Here is a tiny trained network, its code and every weight. The questions are about switching its units off for an input and a target symbol, where a switched-off unit gives its printed mean instead of its output.

import numpy as np


def w(rows, s, z=0):
    codes = np.array(rows[::2]) - 128.0
    scale = np.full(codes.shape[1], s)
    scale[-1] = z or s
    return codes * scale


def f(y):
    return np.maximum(y, 0)


def softmax(a):
    e = np.exp(a - a.max(-1, keepdims=True))
    return e / e.sum(-1, keepdims=True)


def log_softmax(a):
    a = a - a.max(-1, keepdims=True)
    return a - np.log(np.exp(a).sum(-1, keepdims=True))


def net(x, mask):
    ids = ['αβγδθλξπστ'.index(c) for c in x.split()]
    T = len(ids)
    res = E[ids] + P[:T]
    r = res
    for j in range(2):
        rows = slice(4 * j, 4 * j + 4)
        q, k, v = (r @ M[0][rows].T for M in (Q, K, V))
        z = softmax(np.where(np.tri(T) > 0, q @ k.T / 4**0.5, -1e9)) @ v
        o = O[0][rows]
        res = res + np.where(mask[j], z, o[:, -1]) @ o[:, :-1]
    y = f(res @ A[0][:, :-1].T + A[0][:, -1])
    res = res + np.where(mask[2:26], y, B[0][:, -1]) @ B[0][:, :-1]
    return log_softmax(res[-1] @ U[:, :-1].T + U[:, -1])


Q, K, V, O, A, B = {}, {}, {}, {}, {}, {}
E = w([
[233,153,119],'α',
[92,80,138],'β',
[88,46,162],'γ',
[254,154,153],'δ',
[178,186,110],'θ',
[59,124,129],'λ',
[138,226,111],'ξ',
[41,175,117],'π',
[34,254,103],'σ',
[204,152,102],'τ',
],0.012)
P = w([
[120,129,182],'0',
[175,101,18],'1',
[53,158,221],'2',
[156,107,29],'3',
[2,249,198],'4',
[147,120,65],'5',
],0.0084)
Q[0] = w([
[186,67,176],'H0',
[190,49,140],'H0',
[162,83,252],'H0',
[43,196,246],'H0',
[185,76,25],'H1',
[110,200,186],'H1',
[138,82,87],'H1',
[116,91,119],'H1',
],0.012)
K[0] = w([
[131,33,164],'H0',
[154,26,134],'H0',
[97,50,235],'H0',
[69,237,254],'H0',
[122,87,10],'H1',
[119,137,246],'H1',
[131,126,4],'H1',
[159,165,56],'H1',
],0.0095)
V[0] = w([
[82,160,84],'H0',
[139,52,200],'H0',
[253,167,134],'H0',
[87,178,65],'H0',
[225,240,54],'H1',
[19,40,177],'H1',
[192,93,163],'H1',
[159,178,8],'H1',
],0.0053)
O[0] = w([
[107,150,89,225],'H0',
[111,111,207,9],'H0',
[223,81,102,43],'H0',
[113,157,52,245],'H0',
[73,83,11,77],'H1',
[181,157,254,194],'H1',
[168,154,66,68],'H1',
[97,56,75,98],'H1',
],0.0056,0.0014)
A[0] = w([
[149,144,166,20],'N0',
[142,208,149,96],'N1',
[183,150,97,13],'N2',
[46,60,167,35],'N3',
[123,168,167,101],'N4',
[101,161,94,25],'N5',
[108,103,96,80],'N6',
[159,74,157,137],'N7',
[196,178,89,186],'N8',
[117,89,89,247],'N9',
[188,49,136,3],'N10',
[190,9,128,156],'N11',
[189,66,136,38],'N12',
[184,168,97,178],'N13',
[61,93,153,47],'N14',
[84,107,125,75],'N15',
[198,126,92,104],'N16',
[195,79,144,68],'N17',
[145,138,171,7],'N18',
[113,75,89,242],'N19',
[189,148,86,19],'N20',
[166,50,131,128],'N21',
[77,178,143,25],'N22',
[97,78,102,226],'N23',
],0.013,0.0052)
B[0] = w([
[247,135,208,152],'N0',
[172,81,172,236],'N1',
[153,84,187,162],'N2',
[89,142,31,192],'N3',
[140,96,133,220],'N4',
[82,154,93,169],'N5',
[95,130,128,164],'N6',
[93,188,123,171],'N7',
[63,116,84,255],'N8',
[155,132,203,254],'N9',
[71,188,67,148],'N10',
[206,173,84,222],'N11',
[85,199,46,149],'N12',
[59,106,87,231],'N13',
[127,110,65,175],'N14',
[123,156,112,148],'N15',
[141,57,126,196],'N16',
[133,184,66,153],'N17',
[176,130,131,153],'N18',
[133,117,187,253],'N19',
[187,46,185,177],'N20',
[172,178,80,180],'N21',
[198,100,110,211],'N22',
[128,163,173,227],'N23',
],0.012,0.0059)
U = w([
[126,147,47,88],'α',
[121,112,250,172],'β',
[248,132,222,75],'γ',
[46,196,22,2],'δ',
[58,76,101,131],'θ',
[156,49,188,152],'λ',
[37,177,125,178],'ξ',
[173,75,143,151],'π',
[139,208,106,198],'σ',
[163,101,88,117],'τ',
],0.012,0.0069)

Each question gives the input, a string of symbols that net reads in full, and the target symbol t.
The units are the heads (4 rows each of Q, K, V and O) and the neurons (one row each of A and B). Each row of codes is followed by its name. A weight is (code - 128) times the scale printed after its matrix; where a second scale follows, it is the last column's (O, A, B and U).
mask holds one flag per unit, heads first, then neurons. A switched-off unit (its flag False) gives its mean, the last column of its rows in O or B, instead of its output. The means were averaged over made-up inputs and are rounded, as every weight is.
A unit's drop is (log p(t) with every unit on - log p(t) with that unit switched off) / (log p(t) with every unit on - log p(t) with every unit switched off).
The circuit of an input: a set's keep is (log p(t) with only the set's units on - log p(t) with every unit switched off) / (log p(t) with every unit on - log p(t) with every unit switched off). Starting from the 12 units with the biggest drops (on a tie, the unit counted first), units are removed one at a time, each time the one whose removal leaves the highest keep (on an exact tie, the one counted first), for as long as the keep stays at least 0.8.
circuit, biggest first: the units of the circuit, biggest drop first
unit that matters most: the unit with the biggest drop
k most important neurons: the k neurons with the biggest drops, biggest first
which heads matter: for each layer, one digit per head in row order, 1 if its drop is at least 0.15 and else 0, layers parted by /
drop of u: that unit's drop, to one decimal
input γ ξ ξ, target γ: circuit, biggest first : [H1; N1]
input ξ β ξ ξ β β, target γ: circuit, biggest first : [N8; N13]
input θ α γ τ θ, target γ: circuit, biggest first : [H1; N0]
input σ ξ δ α λ β, target γ: unit that matters most : N9
input δ δ γ, target δ: circuit, biggest first : [N3; N1]
input λ β δ γ π, target δ: circuit, biggest first : [H0; N9]
input γ β α σ, target δ: circuit, biggest first : [H0; N5]
input β σ δ θ ξ, target δ: 2 most important neurons : [N5; N9]
input γ α γ θ τ, target γ: 2 most important neurons : [N0; N1]
input α δ δ γ τ, target δ: which heads matter : 01
input ξ π δ π ξ σ, target δ: circuit, biggest first : [N5; H1]
input θ ξ γ δ β π, target ξ: which heads matter : 10
input ξ σ γ β γ, target γ: which heads matter : 01
input π τ γ σ α, target γ: circuit, biggest first : [H1]
input ξ σ π θ δ γ, target σ: 2 most important neurons : [N3; N11]
input γ ξ γ α α, target γ: 3 most important neurons : [N0; N1; N18]
input σ α θ δ, target α: 3 most important neurons : [N12; N10; N8]
input π σ π θ, target λ: 2 most important neurons : [N20; N9]
input λ θ π ξ, target θ: 2 most important neurons : [N8; N13]
input τ σ α ξ τ λ, target β: unit that matters most : N9
input λ σ β α, target α: drop of N17 : 0.4
input π λ γ γ π, target γ: drop of N22 : 0.2
